[[-29 -11 -23   0   0 -12 -42 -13 -28  22]
 [-28  -5 -26   6  -2  -6 -44  -3 -21  24]
 [-32  19 -50  24  16  21 -27   6 -16   3]
 [ -4  89 -52  60  55  92  13  39  25 -37]
 [-29  18 -50  19  17  24 -27   7  -5   3]
 [ 17 -80  61 -71 -51 -92  -8 -41 -17  28]
 [ 27  12   8  18  16  20  37  10  31 -34]
 [ 15 -87  65 -66 -51 -89  -8 -42 -26  39]]
|
[[ 22 -28 -13 -42 -12   0   0 -23 -11 -29]
 [ 24 -21  -3 -44  -6  -2   6 -26  -5 -28]
 [  3 -16   6 -27  21  16  24 -50  19 -32]
 [-37  25  39  13  92  55  60 -52  89  -4]
 [  3  -5   7 -27  24  17  19 -50  18 -29]
 [ 28 -17 -41  -8 -92 -51 -71  61 -80  17]
 [-34  31  10  37  20  16  18   8  12  27]
 [ 39 -26 -42  -8 -89 -51 -66  65 -87  15]]

[[ 40 -30 -44  14 -50  28 -60 -64 -43  -6  19  37 -61]
 [ -6   3 -44 -67   3  -9 -72  80 -27 -48 -30  -4  38]
 [  0 -56  66 -14  24 -87  30 -40 -28   1  35 -14 -53]
 [ 60 -12  -6 -13  26 -85 -72  12 -12 -32  13  14 -70]
 [-15   2 -72  23 -26  73  37  27  66 -45   6  53  10]]
|
[[-61  37  19  -6 -43 -64 -60  28 -50  14 -44 -30  40]
 [ 38  -4 -30 -48 -27  80 -72  -9   3 -67 -44   3  -6]
 [-53 -14  35   1 -28 -40  30 -87  24 -14  66 -56   0]
 [-70  14  13 -32 -12  12 -72 -85  26 -13  -6 -12  60]
 [ 10  53   6 -45  66  27  37  73 -26  23 -72   2 -15]]

[[-28 -17 -17 -21 -16  -3  57  -4  49  41  59  20  36  39   8]
 [  5 -22  12 -26  29   0  32  86  44  45  45   3   7 -15  70]
 [ 10   8  17   8   6  14 -54  12 -35 -15 -51  -4 -35 -33  -5]
 [-45  36  26 -28 -55  35 -11  14 -24  12 -15  54   6  26 -23]]
|
[[  8  39  36  20  59  41  49  -4  57  -3 -16 -21 -17 -17 -28]
 [ 70 -15   7   3  45  45  44  86  32   0  29 -26  12 -22   5]
 [ -5 -33 -35  -4 -51 -15 -35  12 -54  14   6   8  17   8  10]
 [-23  26   6  54 -15  12 -24  14 -11  35 -55 -28  26  36 -45]]

[[ 17  10  29  15 -52 -23 -10]
 [ 11 -26 -12   1   3 -61  53]
 [ 19  14  30  20 -53 -21  -3]
 [ 11 -22 -13  -1   1 -66  58]
 [-22   7  59 -18  17  11 -75]
 [ 19 -25 -21   3   4 -62  57]
 [ 19   9  25  23 -49 -22 -10]]
|
[[-10 -23 -52  15  29  10  17]
 [ 53 -61   3   1 -12 -26  11]
 [ -3 -21 -53  20  30  14  19]
 [ 58 -66   1  -1 -13 -22  11]
 [-75  11  17 -18  59   7 -22]
 [ 57 -62   4   3 -21 -25  19]
 [-10 -22 -49  23  25   9  19]]

[[-20 -15   2  21 -17]
 [-20  -3 -16 -10 -36]
 [-39  -8  -2  19  60]
 [ 83 -29  12   0 -10]
 [-13  22  -7  13 -33]
 [-23 -36 -26 -35 -11]
 [-32  18 -19  39  36]]
|
[[-17  21   2 -15 -20]
 [-36 -10 -16  -3 -20]
 [ 60  19  -2  -8 -39]
 [-10   0  12 -29  83]
 [-33  13  -7  22 -13]
 [-11 -35 -26 -36 -23]
 [ 36  39 -19  18 -32]]

[[ 83  89  77  21  73 -37 -70]
 [ 74  74  59 -19  55   4 -64]
 [ 59  68  70  44  69 -56 -45]
 [-26 -17   6  79   8 -74  31]
 [ 12  16   9  14   6 -16 -13]
 [ 11   3 -15 -66 -16  64 -16]]
|
[[-70 -37  73  21  77  89  83]
 [-64   4  55 -19  59  74  74]
 [-45 -56  69  44  70  68  59]
 [ 31 -74   8  79   6 -17 -26]
 [-13 -16   6  14   9  16  12]
 [-16  64 -16 -66 -15   3  11]]

[[-15  -1 -54  56  69 -34]
 [ 40 -55 -20 -43 -32  23]
 [ 15 -12 -39  84  31  -3]
 [-58  45   3  -4  58 -30]]
|
[[-34  69  56 -54  -1 -15]
 [ 23 -32 -43 -20 -55  40]
 [ -3  31  84 -39 -12  15]
 [-30  58  -4   3  45 -58]]

[[-16  35  41  36 -31  44  69  21  41 -41  60  48]
 [ 34 -14 -32 -18  -1 -24 -63  -7 -32   9 -69 -21]]
|
[[ 48  60 -41  41  21  69  44 -31  36  41  35 -16]
 [-21 -69   9 -32  -7 -63 -24  -1 -18 -32 -14  34]]
---
[[-28 -55]
 [-47  68]
 [ 53  29]
 [-52  66]
 [-50  -7]]
|
[[-28 -55]
 [-47  68]]

[[ 11 -67 -14]
 [-24 -63  23]
 [-23   9  24]
 [ -3 -51  -5]
 [  5 -25   0]]
|
[[ 11 -67]
 [-24 -63]]

[[ 38   0 -26 -21]
 [ 70 -65  -9  27]]
|
[[ 38   0]
 [ 70 -65]]

[[-15  40  -7 -38 -47]
 [-34  60 -26 -42 -24]
 [  6  46  21  -6 -53]
 [ 29 -58 -26  62 -70]
 [ 11  -1 -82   2  -4]]
|
[[-15  40]
 [-34  60]]

[[-12 -60 -59]
 [ -5 -81 -75]
 [  6  54  49]
 [ 31  39  43]]
|
[[-12 -60]
 [ -5 -81]]

[[-26   6 -21]
 [ 82 -19  86]
 [-40  16 -43]
 [-45  21 -50]]
|
[[-26   6]
 [ 82 -19]]
